Where the symbols take the objects:
j274: γ>j59, χ>j7, α>j166
j569: γ>j682, χ>j943, α>j476
j625: γ>j444, χ>j280, α>j952
j715: γ>j274, χ>j952, α>j832
j153: γ>j674, χ>j883, α>j429
j151: γ>j965, χ>j476, α>j965
j638: γ>j348, χ>j788, α>j557
j476: γ>j791, χ>j127, α>j788
j201: γ>j859, χ>j815, α>j779
j903: γ>j309, χ>j845, α>j103
j366: γ>j399, χ>j309, α>j903
j537: γ>j243, χ>j784, α>j578
j634: γ>j268, χ>j97, α>j958
j429: γ>j201, χ>j779, α>j578
j952: γ>j195, χ>j886, α>j859
j223: γ>j85, χ>j252, α>j368
j75: γ>j569, χ>j968, α>j385
j786: γ>j187, χ>j674, α>j999
j63: γ>j903, χ>j103, α>j856
j997: γ>j366, χ>j903, α>j63
j674: γ>j429, χ>j578, α>j859
j280: γ>j97, χ>j490, α>j774
j784: γ>j75, χ>j385, α>j682
j518: γ>j385, χ>j773, α>j151
j243: γ>j349, χ>j578, α>j790
j790: γ>j700, χ>j715, α>j332
j815: γ>j926, χ>j349, α>j952
j682: γ>j385, χ>j440, α>j329
j348: γ>j223, χ>j627, α>j268
j116: γ>j151, χ>j784, α>j976
j349: γ>j342, χ>j201, α>j700
j632: γ>j368, χ>j342, α>j187
j332: γ>j715, χ>j832, α>j444
j979: γ>j299, χ>j223, α>j7
j16: γ>j348, χ>j638, α>j407
j993: γ>j627, χ>j415, α>j359
j7: γ>j342, χ>j450, α>j790
j309: γ>j856, χ>j875, α>j845
j252: γ>j774, χ>j268, α>j407
j856: γ>j103, χ>j116, α>j59
j403: γ>j793, χ>j321, α>j647
j965: γ>j63, χ>j974, α>j875
j647: γ>j321, χ>j399, α>j366
j407: γ>j223, χ>j257, α>j997
j974: γ>j127, χ>j839, α>j883
j103: γ>j845, χ>j151, α>j116
j368: γ>j243, χ>j790, α>j342
j85: γ>j280, χ>j444, α>j252
j299: γ>j166, χ>j85, α>j700
j958: γ>j97, χ>j370, α>j557
j504: γ>j979, χ>j627, α>j993
j829: γ>j647, χ>j366, α>j557
j444: γ>j832, χ>j418, α>j195
j187: γ>j153, χ>j429, α>j187
j976: γ>j965, χ>j875, α>j839
j490: γ>j634, χ>j958, α>j59
j385: γ>j968, χ>j786, α>j440
j450: γ>j252, χ>j368, α>j700
j931: γ>j537, χ>j926, α>j995
j774: γ>j490, χ>j59, α>j268
j397: γ>j788, χ>j348, α>j638
j557: γ>j403, χ>j647, α>j829
j370: γ>j993, χ>j359, α>j627
j301: γ>j274, χ>j407, α>j779
j547: γ>j886, χ>j301, α>j257
j859: γ>j385, χ>j632, α>j815
j886: γ>j744, χ>j274, α>j301
j520: γ>j883, χ>j143, α>j316
j999: γ>j674, χ>j859, α>j201
j448: γ>j557, χ>j103, α>j793
j80: γ>j955, χ>j316, α>j537
j166: γ>j7, χ>j85, α>j85
j578: γ>j342, χ>j368, α>j674
j808: γ>j784, χ>j791, α>j965
j97: γ>j504, χ>j993, α>j370
j926: γ>j784, χ>j682, α>j965
j143: γ>j518, χ>j633, α>j808
j839: γ>j316, χ>j485, α>j518
j788: γ>j407, χ>j448, α>j348
j59: γ>j958, χ>j947, α>j504
j127: γ>j520, χ>j316, α>j75
j793: γ>j829, χ>j997, α>j321
j485: γ>j995, χ>j23, α>j773
j399: γ>j63, χ>j856, α>j309
j415: γ>j116, χ>j976, α>j36
j754: γ>j359, χ>j788, α>j397
j36: γ>j348, χ>j791, α>j403
j23: γ>j429, χ>j537, α>j931
j875: γ>j974, χ>j883, α>j520
j832: γ>j952, χ>j385, α>j418
j268: γ>j59, χ>j504, α>j97
j195: γ>j418, χ>j744, α>j886
j845: γ>j415, χ>j476, α>j151
j995: γ>j926, χ>j153, α>j845
j329: γ>j632, χ>j153, α>j187
j633: γ>j773, χ>j955, α>j366
j418: γ>j547, χ>j257, α>j947
j627: γ>j754, χ>j397, α>j16
j105: γ>j332, χ>j926, α>j625
j321: γ>j997, χ>j63, α>j399
j316: γ>j143, χ>j808, α>j485
j257: γ>j301, χ>j299, α>j979
j779: γ>j815, χ>j153, α>j368
j947: γ>j370, χ>j754, α>j627
j773: γ>j23, χ>j931, α>j153
j955: γ>j931, χ>j995, α>j859
j968: γ>j329, χ>j187, α>j786
j440: γ>j786, χ>j999, α>j153
j700: γ>j105, χ>j368, α>j715
j791: γ>j875, χ>j407, α>j127
j744: γ>j257, χ>j979, α>j274
j359: γ>j309, χ>j793, α>j788
j342: γ>j790, χ>j195, α>j578
j943: γ>j815, χ>j926, α>j784
j883: γ>j976, χ>j518, α>j143

In the rows, 25 means zero.

The rows follow the links: the fewer symbols apart two objects are, the more alike their rows tend to be.

Each row is also shifted at random along 5 hidden directions that mean nothing.

Some objects, each with a row of numbers:
j965
[ 22  26  26  27  28  26  22  17  29  24  24  27  25  25  27  27  26  26  20  21  19  21  21  24  30  26  22  32  27  26  22  25  24  24  30  24  27  28  20  25  25  29  22  25  25  21  23  30  26  26  23  25  27  27  22  26  29  17  26  25  23  24]
j632
[ 44  29  22  26  23  25  25  25  27  24  23  23  24  22  20  21  25  23  21  29  24  24  28  28  22  25  27  26  25  30  24  30  19  28  28  21  26  29  24  21  19  25  28  29  24  27  23  29  27  25  27  22  27  27  25  26  26  22  26  20  26  25]
j952
[ 26  19  23  28  28  28  25  26  28  23  26  20  22  25  24  19  25  25  28  32  30  28  24  28  19  26  27  27  23  21  28  23  27  24  19  26  18  28  27  22  23  25  25  21  29  26  25  24  28  24  30  26  22  24  25  25  20  23  22  22  23  21]
j153
[ 28  24  24  28  24  28  21  23  25  25  23  21  24  25  26  23  23  24  24  27  27  26  28  28  24  25  24  22  22  23  25  28  19  23  29  22  22  28  25  20  17  26  25  30  22  29  22  25  25  28  28  23  25  21  28  26  21  21  23  22  29  29]
j674
[ 37  24  23  28  24  24  24  23  28  25  25  21  26  22  21  21  23  24  24  30  26  25  29  26  21  26  26  28  26  29  24  29  19  28  27  22  27  30  24  22  18  26  32  28  23  27  21  28  27  24  26  25  23  23  23  28  26  21  23  22  26  27]
j201
[ 37  32  21  21  20  26  26  25  20  22  26  20  24  22  19  19  26  21  19  29  29  24  27  28  21  27  29  14  25  30  22  30  22  28  31  22  27  27  29  25  24  20  25  31  21  27  24  29  28  31  29  20  29  31  26  25  28  24  27  20  26  24]
j440
[ 19  27  26  19  21  25  25  24  24  25  26  19  20  26  22  16  28  21  21  29  33  25  27  29  25  30  25  13  25  25  21  30  24  25  27  23  27  29  30  24  22  18  24  24  21  29  21  30  24  33  29  19  26  27  27  24  26  21  26  21  24  24]
j788
[ 18  24  25  23  14  27  24  24  20  25  23  27  28  31  27  29  19  21  24  16  22  24  23  31  27  20  21  18  17  20  26  25  23  24  24  22  21  17  21  21  25  28  20  24  28  26  26  19  19  25  28  21  26  26  31  22  19  28  26  28  28  27]
j448
[ 29  22  25  22  19  21  26  21  28  27  28  24  29  27  23  26  23  22  24  20  24  26  28  26  25  26  19  24  24  22  21  27  26  27  24  24  29  24  23  27  27  30  29  22  27  19  23  25  24  20  21  23  24  28  22  24  31  20  25  28  24  22]
j7
[ 29  27  20  27  27  27  26  30  22  23  23  26  24  22  22  27  22  26  25  27  22  26  23  25  19  21  31  28  24  28  30  22  24  26  22  25  21  22  25  25  26  25  23  26  27  24  29  23  27  21  26  27  26  26  25  25  21  31  25  23  25  23]
j883
[ 34  26  27  24  28  27  23  17  22  21  27  24  24  25  26  22  26  26  22  25  25  21  20  23  28  29  27  25  29  27  21  24  26  24  30  26  27  26  26  29  28  22  22  27  19  23  23  29  26  32  26  27  24  25  22  28  28  17  24  25  23  25]
j808
[ 22  23  28  29  33  26  22  18  28  26  25  27  25  24  25  24  25  30  25  24  23  23  21  21  28  27  26  37  30  28  24  23  24  26  26  26  28  26  23  28  26  26  27  23  21  23  21  28  22  24  23  32  19  17  20  30  26  17  22  25  22  27]
j429
[ 20  28  23  29  26  28  21  28  23  27  20  24  24  23  25  29  21  26  25  26  24  28  28  26  24  20  27  24  22  27  28  28  17  25  27  22  22  24  25  19  18  27  25  31  23  30  24  22  22  24  25  25  27  19  29  27  19  28  25  21  29  31]
j299
[ 26  20  21  29  24  23  28  25  27  22  26  22  27  23  22  21  24  24  28  30  24  24  22  27  19  25  28  31  23  24  28  22  27  25  20  25  23  27  23  25  26  26  26  23  30  22  26  25  32  22  28  26  22  28  22  24  24  24  23  24  24  19]
j195
[ 22  23  22  30  26  29  24  28  27  24  22  24  23  25  25  26  23  25  25  27  23  27  22  30  21  20  27  29  19  21  31  23  25  24  20  24  16  24  23  20  23  28  21  22  32  26  28  23  26  22  29  25  25  25  28  24  18  27  25  23  24  22]
j859
[ 29  28  23  27  27  24  25  26  28  27  24  23  23  22  19  21  26  26  22  30  26  26  27  26  22  26  28  29  27  32  24  29  19  30  26  22  28  30  25  23  20  23  31  27  22  27  22  30  24  23  25  25  24  23  23  27  27  22  25  20  24  26]
j80
[ 27  22  22  31  24  27  21  19  21  23  24  23  29  22  27  29  20  25  26  25  21  23  24  24  23  24  26  28  24  24  25  24  20  22  30  25  24  26  21  24  22  29  25  34  22  25  24  23  30  27  25  26  24  22  25  27  23  21  21  25  30  28]
j993
[ 34  26  26  20  16  18  29  25  22  23  26  27  28  26  24  23  27  21  24  21  22  18  23  24  29  26  21  19  24  27  22  25  25  25  25  23  30  22  21  27  28  20  25  23  25  23  25  25  26  27  25  21  25  31  25  20  29  27  28  27  25  22]
j875
[ 42  29  26  23  28  26  23  16  24  22  26  27  25  24  25  24  27  26  19  22  22  20  18  23  29  28  26  28  30  29  21  24  26  26  30  26  29  26  24  30  30  24  21  25  21  20  24  31  25  30  25  26  27  28  21  27  31  17  26  25  21  23]
j342
[ 35  28  21  24  26  29  25  30  18  23  26  21  23  22  21  23  23  25  25  29  29  29  27  25  18  24  32  19  25  28  26  24  25  26  24  27  22  22  32  26  26  21  24  30  22  27  28  22  25  27  27  26  26  24  26  27  21  30  24  22  26  26]
j569
[ 26  25  28  26  27  27  22  22  30  27  22  26  21  27  25  21  27  26  22  25  26  24  23  28  28  26  23  28  24  25  24  27  23  25  26  22  24  28  23  21  21  24  23  21  24  27  21  29  20  26  27  24  24  22  26  26  24  20  25  23  22  25]
j829
[ 12  24  25  19  24  22  25  26  25  28  29  23  25  25  23  26  25  23  26  22  30  30  31  22  23  27  21  19  27  21  21  25  29  25  22  28  27  22  30  29  28  26  29  22  23  21  25  23  22  21  19  24  24  24  21  24  30  26  23  28  23  25]
j187
[ 29  28  25  23  23  26  23  25  26  26  23  22  22  25  23  20  27  23  21  28  28  24  27  28  25  26  24  18  23  26  23  30  21  26  28  22  25  28  26  21  20  22  24  26  23  29  22  28  23  29  28  20  27  25  28  24  24  23  26  21  26  26]
j839
[ 16  23  26  30  27  25  23  17  25  24  25  26  27  23  26  26  24  27  24  24  20  21  21  23  28  27  25  33  27  27  23  24  22  25  30  25  28  28  21  26  25  27  25  28  22  22  22  27  27  26  24  28  23  22  21  28  27  17  23  25  25  25]
j476
[ -1  22  28  26  19  23  25  16  31  26  26  25  27  28  25  21  25  22  22  21  23  20  21  29  29  28  19  29  23  23  21  27  24  27  27  21  29  28  19  24  25  28  26  21  27  22  20  30  24  25  26  23  23  27  23  24  30  14  25  26  23  22]
j16
[ 19  26  28  22  21  25  26  28  21  27  25  28  27  28  22  25  22  26  26  20  25  26  23  26  26  22  25  25  24  27  25  23  25  29  20  24  26  17  24  26  28  23  27  20  24  25  26  21  15  21  25  28  20  21  26  25  22  29  26  27  23  27]
j370
[ 33  14  27  26  19  17  28  22  28  24  26  24  29  27  28  23  24  23  32  24  24  21  25  24  26  26  17  28  22  20  24  23  25  21  21  24  26  26  17  23  22  25  30  21  27  24  22  21  28  22  24  25  17  23  24  21  24  24  23  29  26  23]
j332
[ 26  25  22  24  29  28  26  29  22  22  26  21  21  23  23  21  26  25  26  31  30  28  23  26  19  25  31  22  24  24  28  22  29  24  20  27  19  25  31  26  27  21  22  23  26  26  28  24  27  26  29  27  25  26  25  25  21  28  25  22  23  22]
j968
[ 35  30  28  22  30  28  22  28  26  27  22  25  18  26  24  21  28  27  21  27  30  27  25  25  27  25  26  21  26  27  24  27  24  26  24  24  23  26  29  22  21  19  22  22  20  30  23  27  16  28  27  25  26  21  27  25  22  26  27  21  22  27]
j151
[ 17  27  26  21  25  23  25  16  28  23  28  25  25  25  24  21  29  23  19  23  24  20  22  24  29  30  22  25  29  26  19  26  27  25  30  25  31  29  24  29  29  24  23  24  23  20  22  33  27  29  24  22  27  31  20  25  35  15  26  25  20  21]
j243
[ 15  29  21  25  26  26  25  30  18  25  24  24  25  21  21  27  21  27  25  27  25  28  27  23  20  22  32  24  27  30  26  25  22  28  25  26  25  22  29  26  25  23  27  30  21  27  26  22  24  23  24  27  25  22  25  27  23  31  23  22  27  28]
j845
[ 18  28  28  17  29  26  23  23  24  26  27  26  21  26  24  24  29  25  20  21  28  26  25  20  29  28  23  19  31  24  19  24  30  24  26  28  28  23  31  31  31  22  22  22  20  21  25  28  20  28  20  24  26  26  21  26  30  23  25  27  20  24]
j349
[ 34  24  18  34  23  28  22  25  27  25  20  24  27  22  24  31  18  25  26  26  18  25  27  28  19  18  27  33  19  25  30  27  16  25  27  21  19  26  19  17  17  33  26  33  29  26  25  22  30  20  25  24  27  23  27  26  20  26  23  22  31  27]

From each start, follow one symbol. Which object do you reach?
Answer with the object's name.
new walk
[ 19  26  28  25  25  30  21  20  23  25  24  28  24  28  28  27  24  26  22  18  23  23  19  27  30  24  23  26  23  22  25  23  26  24  26  25  23  21  23  25  27  26  18  23  24  25  24  24  19  27  27  26  24  21  27  26  22  21  25  26  24  26]
α
j127
new walk
[ 23  24  22  25  28  26  26  32  22  22  22  26  22  24  26  27  25  26  27  27  23  25  22  23  22  21  28  24  23  23  30  20  28  22  19  27  18  22  26  24  26  22  19  23  28  26  30  20  27  24  26  26  26  26  28  22  19  33  25  24  25  22]
χ
j444
new walk
[ 24  24  22  26  27  29  25  30  22  22  23  24  21  25  25  25  24  25  26  27  25  27  21  27  21  21  29  23  20  21  30  21  28  23  19  26  17  22  27  23  27  23  18  22  29  27  29  21  25  24  28  25  26  26  28  23  18  31  25  23  25  22]
χ
j7
new walk
[ 22  18  28  22  17  22  27  21  23  25  31  21  30  29  23  20  21  22  30  23  30  26  26  28  23  28  21  22  24  22  22  23  28  26  20  24  28  21  25  27  27  24  31  20  24  23  22  22  21  24  27  27  16  22  23  25  25  22  22  28  24  24]
α
j557
new walk
[ 21  29  27  25  26  28  22  19  24  24  24  28  24  26  25  24  26  27  20  22  21  20  19  26  30  26  26  28  27  28  23  25  24  26  29  24  27  25  22  26  27  24  21  25  22  24  23  29  22  28  26  25  26  25  24  27  27  19  26  25  23  25]
χ
j316
new walk
[ 31  19  26  22  15  25  25  17  25  24  28  22  30  30  27  24  22  20  25  19  26  24  23  29  26  27  17  20  21  17  21  25  27  23  26  24  26  22  21  25  27  29  24  23  27  21  23  23  25  27  27  22  23  27  24  23  27  18  24  29  25  23]
α
j403
new walk
[ 20  26  27  27  28  25  22  25  31  28  22  26  21  26  24  21  27  27  22  27  25  25  25  26  27  25  24  30  25  28  24  29  20  27  25  22  25  29  23  20  19  24  26  22  24  28  21  30  20  24  25  25  25  21  25  26  24  21  26  22  22  27]
χ
j440
new walk
[ 16  25  26  30  29  29  20  20  24  25  22  27  24  24  29  29  24  28  24  22  21  23  21  23  28  24  25  30  25  24  26  24  22  23  29  25  23  26  22  23  23  27  21  28  22  26  23  25  23  27  24  27  25  19  26  28  23  21  23  25  26  29]
γ
j385
new walk
[ 19  27  22  26  30  25  27  29  25  23  25  24  22  20  21  22  27  27  24  32  26  26  24  24  19  25  31  28  28  29  27  24  26  26  22  26  23  27  28  26  25  22  25  24  26  25  27  27  28  23  25  27  26  27  23  25  24  28  25  21  22  22]
γ
j332
new walk
[ 15  27  25  26  25  29  22  20  19  22  24  26  26  24  28  28  23  26  23  21  22  22  21  24  28  25  27  24  25  25  24  23  23  23  31  26  25  23  24  26  27  25  20  30  21  26  24  24  25  31  26  26  26  23  26  26  23  22  24  25  27  27]
α
j485
new walk
[ 14  24  27  25  28  24  22  20  31  27  24  27  24  25  28  26  27  26  22  22  22  23  24  23  29  26  19  30  26  23  22  26  26  23  27  25  26  28  22  24  24  28  24  22  26  22  23  29  24  23  22  24  26  25  22  25  30  18  25  26  22  24]
χ
j784
new walk
[ 21  26  25  24  30  26  23  23  20  24  27  24  26  21  25  28  23  28  25  24  26  27  27  19  25  27  28  25  31  28  23  23  24  24  28  28  27  23  29  30  27  25  27  30  18  24  24  24  24  26  21  29  23  20  21  29  27  24  22  25  25  29]
α
j366
new walk
[ 28  21  22  28  22  25  26  22  27  24  27  17  27  23  21  19  23  23  27  32  29  27  29  28  18  27  27  26  24  26  24  28  21  27  25  23  25  30  25  22  20  26  32  28  24  26  21  26  30  25  28  25  21  23  23  27  24  20  21  21  27  25]
γ
j815
